Below is a small trained network, with its code and all its weights. Each question gives an input and a class and asks what happens when units are switched off, that is, made to give their printed mean instead of their output.

import numpy as np


def w(rows, s, z=0):
    codes = np.array(rows[::2]) - 128.0
    scale = np.full(codes.shape[1], s)
    scale[-1] = z or s
    return codes * scale


def f(y):
    return y / 2 * (1 + np.tanh(0.7978845608 * (y + 0.044715 * y**3)))


def log_softmax(a):
    a = a - a.max(-1, keepdims=True)
    return a - np.log(np.exp(a).sum(-1, keepdims=True))


def net(x, mask):
    res = np.array(x, float).reshape(1, 6) / 4 @ E
    y = f(res @ A[0][:, :-1].T + A[0][:, -1])
    res = res + np.where(mask, y, B[0][:, -1]) @ B[0][:, :-1]
    return log_softmax(res[-1] @ U[:, :-1].T + U[:, -1])


A, B = {}, {}
E = w([
[53,186,180,38,195,119],'x0',
[133,11,140,124,228,128],'x1',
[208,107,95,18,97,137],'x2',
[78,153,2,124,181,148],'x3',
[127,128,127,128,127,131],'x4',
[130,130,128,128,129,126],'x5',
],0.0053)
A[0] = w([
[128,44,131,120,183,122,58],'N1',
[88,142,152,187,142,124,7],'N2',
[74,151,156,80,138,124,58],'N3',
[185,83,70,211,84,123,60],'N4',
[118,196,119,129,71,127,54],'N5',
[121,133,99,130,138,126,134],'N6',
[133,107,130,131,151,130,108],'N7',
[147,114,223,128,96,138,136],'N8',
[82,143,4,118,165,140,124],'N9',
[134,118,129,131,140,117,54],'N10',
[96,134,54,125,141,143,111],'N11',
[103,143,33,127,154,121,100],'N12',
[95,141,151,182,146,129,20],'N13',
[194,108,96,3,111,134,68],'N14',
[121,35,140,118,203,117,70],'N15',
[176,123,110,61,118,128,60],'N16',
[112,201,116,131,61,123,75],'N17',
[123,123,139,127,122,133,149],'N18',
[92,154,165,79,160,116,86],'N19',
[160,94,94,180,87,127,43],'N20',
[72,142,161,203,149,131,25],'N21',
[123,214,116,129,66,117,55],'N22',
[117,143,78,127,150,126,172],'N23',
[154,115,228,128,101,120,150],'N24',
[87,172,173,54,176,128,72],'N25',
[80,160,172,67,165,125,65],'N26',
[150,115,222,128,99,130,146],'N27',
[67,139,164,208,148,132,39],'N28',
],0.011,0.0011)
B[0] = w([
[126,121,70,85,178,170,196],'N1',
[97,155,98,129,99,111,155],'N2',
[175,110,120,158,124,135,183],'N3',
[232,117,123,203,95,133,225],'N4',
[124,105,84,93,180,155,204],'N5',
[127,126,146,122,124,128,139],'N6',
[134,128,113,107,135,132,133],'N7',
[111,118,206,94,141,107,200],'N8',
[111,112,253,93,134,100,254],'N9',
[130,125,121,119,128,134,120],'N10',
[126,127,186,111,136,108,183],'N11',
[119,120,211,102,124,116,204],'N12',
[98,146,105,132,97,114,149],'N13',
[27,202,73,167,67,96,248],'N14',
[121,106,56,76,198,182,223],'N15',
[81,155,106,142,101,106,176],'N16',
[127,100,74,86,185,168,223],'N17',
[127,127,131,125,129,125,131],'N18',
[180,111,133,166,112,127,192],'N19',
[181,123,127,177,116,127,176],'N20',
[71,167,95,147,89,112,180],'N21',
[115,98,72,87,197,169,229],'N22',
[131,117,160,114,120,112,166],'N23',
[115,118,220,90,140,113,209],'N24',
[216,111,118,189,93,133,236],'N25',
[200,115,129,188,110,135,215],'N26',
[110,117,208,96,142,109,201],'N27',
[77,181,85,129,78,102,187],'N28',
],0.027,0.0044)
U = w([
[108,102,254,72,141,105,139],'0',
[231,104,115,226,95,157,247],'1',
[105,102,53,60,213,215,71],'2',
[33,208,82,155,61,101,64],'3',
],0.0078,0.0011)

Each question gives the input, the list of numbers given to net, and the class t.
The units are the neurons (one row each of A and B). Each row of codes is followed by its name. A weight is (code - 128) times the scale printed after its matrix; where a second scale follows, it is the last column's (A, B and U).
mask holds one flag per neuron, in row order. A switched-off neuron (its flag False) gives its mean, the last column of its row in B, instead of its output. The means were averaged over made-up inputs and are rounded, as every weight is.
A unit's drop is (log p(t) with every unit on - log p(t) with that unit switched off) / (log p(t) with every unit on - log p(t) with every unit switched off).
The circuit of an input: a set's keep is (log p(t) with only the set's units on - log p(t) with every unit switched off) / (log p(t) with every unit on - log p(t) with every unit switched off). Starting from the 12 units with the biggest drops (on a tie, the unit counted first), units are removed one at a time, each time the one whose removal leaves the highest keep (on an exact tie, the one counted first), for as long as the keep stays at least 0.8.
units of the circuit, in order: the units of the circuit, biggest drop first
most important unit: the unit with the biggest drop
k most important neurons: the k neurons with the biggest drops, biggest first
drop of u: that unit's drop, to one decimal
input [3,-3,8,7,7,2], class 3: 2 most important neurons -> [N14; N16]
input [0,-5,6,-4,-5,5], class 3: units of the circuit, in order -> [N14]
input [6,-8,-3,8,-5,7], class 0: 2 most important neurons -> [N9; N12]
input [-6,-7,0,6,3,4], class 2: 4 most important neurons -> [N22; N17; N5; N24]
input [5,6,-1,-3,-4,-8], class 2: 4 most important neurons -> [N15; N1; N4; N20]
input [7,-1,-5,6,-4,2], class 1: 2 most important neurons -> [N25; N26]
input [3,6,0,6,1,2], class 0: 4 most important neurons -> [N9; N12; N22; N17]
input [6,0,-7,8,-1,5], class 0: 3 most important neurons -> [N9; N12; N14]
input [0,8,-7,-7,-7,5], class 2: 4 most important neurons -> [N15; N1; N9; N12]
input [-1,-3,-1,1,0,5], class 2: 3 most important neurons -> [N14; N25; N9]
input [0,5,-5,-4,8,-4], class 2: 2 most important neurons -> [N15; N14]
input [6,-7,-5,-6,8,2], class 2: 2 most important neurons -> [N22; N17]
input [-3,-4,-5,-2,7,-2], class 3: 2 most important neurons -> [N15; N28]
input [2,-8,-4,-6,7,2], class 2: most important unit -> N22
input [-2,6,-5,-2,4,7], class 2: 3 most important neurons -> [N15; N14; N1]
input [-5,-7,-1,2,-2,-3], class 2: drop of N22 -> 0.2
input [-3,-6,-6,-1,-7,4], class 2: drop of N28 -> -0.1
input [-3,-7,-6,8,-6,7], class 0: drop of N9 -> 1.9
